Below are the code and all the weights of a small trained network. Each question names an input and a class and asks about switching units off, where a switched-off unit gives its printed mean instead of its output.

import numpy as np


def w(rows, s, z=0):
    codes = np.array(rows[::2]) - 128.0
    scale = np.full(codes.shape[1], s)
    scale[-1] = z or s
    return codes * scale


def norm(h):
    return h / np.sqrt((h * h).mean(-1, keepdims=True) + 1e-5)


def f(y):
    return y / 2 * (1 + np.tanh(0.7978845608 * (y + 0.044715 * y**3)))


def log_softmax(a):
    a = a - a.max(-1, keepdims=True)
    return a - np.log(np.exp(a).sum(-1, keepdims=True))


def net(x, mask):
    res = np.array(x, float).reshape(1, 2) / 4 @ E
    u = 0
    for l in range(4):
        y = f(norm(res) @ A[l][:, :-1].T + A[l][:, -1])
        res = res + np.where(mask[u : u + 3], y, B[l][:, -1]) @ B[l][:, :-1]
        u += 3
    return log_softmax(norm(res)[-1] @ U[:, :-1].T + U[:, -1])


A, B = {}, {}
E = w([
[232,19,63,53,132],'x0',
[88,89,53,254,106],'x1',
],0.0086)
A[0] = w([
[181,95,97,74,107,74],'0.n0',
[144,101,154,139,152,255],'0.n1',
[164,235,255,98,85,232],'0.n2',
],0.0077,0.0004)
B[0] = w([
[175,254,126,139,66,180],'0.n0',
[134,194,136,141,137,133],'0.n1',
[4,154,146,127,246,254],'0.n2',
],0.0098,0.0065)
A[1] = w([
[86,130,99,202,106,72],'1.n0',
[124,113,190,94,153,2],'1.n1',
[93,162,254,120,91,70],'1.n2',
],0.007,0.00076)
B[1] = w([
[79,151,2,202,180,252],'1.n0',
[23,218,163,191,95,156],'1.n1',
[199,68,194,89,169,237],'1.n2',
],0.0084,0.0022)
A[2] = w([
[150,2,19,129,81,164],'2.n0',
[95,72,130,174,145,2],'2.n1',
[109,178,161,155,217,71],'2.n2',
],0.0073,0.0025)
B[2] = w([
[59,201,225,121,167,252],'2.n0',
[190,158,1,116,64,130],'2.n1',
[212,218,155,76,214,234],'2.n2',
],0.0066,0.0041)
A[3] = w([
[106,130,85,173,163,2],'3.n0',
[127,96,178,39,195,17],'3.n1',
[118,159,118,252,131,231],'3.n2',
],0.011,0.00094)
B[3] = w([
[156,82,124,148,14,190],'3.n0',
[29,95,127,254,119,222],'3.n1',
[106,37,96,125,103,254],'3.n2',
],0.0096,0.0071)
U = w([
[80,176,182,106,225,190],'0',
[127,32,11,162,45,4],'1',
[241,172,81,33,92,172],'2',
],0.012,0.0016)

Each question gives the input, the list of numbers given to net, and the class t.
The units are the neurons (one row each of A and B). Each row of codes is followed by its name. A weight is (code - 128) times the scale printed after its matrix; where a second scale follows, it is the last column's (A, B and U).
mask holds one flag per neuron, layer by layer. A switched-off neuron (its flag False) gives its mean, the last column of its row in B, instead of its output. The means were averaged over made-up inputs and are rounded, as every weight is.
A unit's drop is (log p(t) with every unit on - log p(t) with that unit switched off) / (log p(t) with every unit on - log p(t) with every unit switched off).
The circuit of an input: a set's keep is (log p(t) with only the set's units on - log p(t) with every unit switched off) / (log p(t) with every unit on - log p(t) with every unit switched off). Starting from all 12 units, units are removed one at a time, each time the one whose removal leaves the highest keep (on an exact tie, the one counted first), for as long as the keep stays at least 0.8.
circuit, biggest first: the units of the circuit, biggest drop first
k most important neurons: the k neurons with the biggest drops, biggest first
drop when u is switched off: that unit's drop, to one decimal
input [8,4], class 2: circuit, biggest first : 0.n0; 3.n1; 3.n2
input [6,-2], class 2: circuit, biggest first : 0.n0
input [4,1], class 2: circuit, biggest first : 0.n0; 3.n1
input [-6,2], class 1: circuit, biggest first : 2.n0; 3.n2; 0.n2
input [7,4], class 2: 2 most important neurons : 0.n2; 0.n0
input [8,-1], class 2: 2 most important neurons : 0.n0; 0.n2
input [2,1], class 2: 3 most important neurons : 0.n0; 3.n1; 1.n0
input [2,0], class 2: drop when 0.n2 is switched off : 0.2
input [7,3], class 2: drop when 0.n0 is switched off : 1.2
input [1,0], class 2: drop when 3.n1 is switched off : 0.1
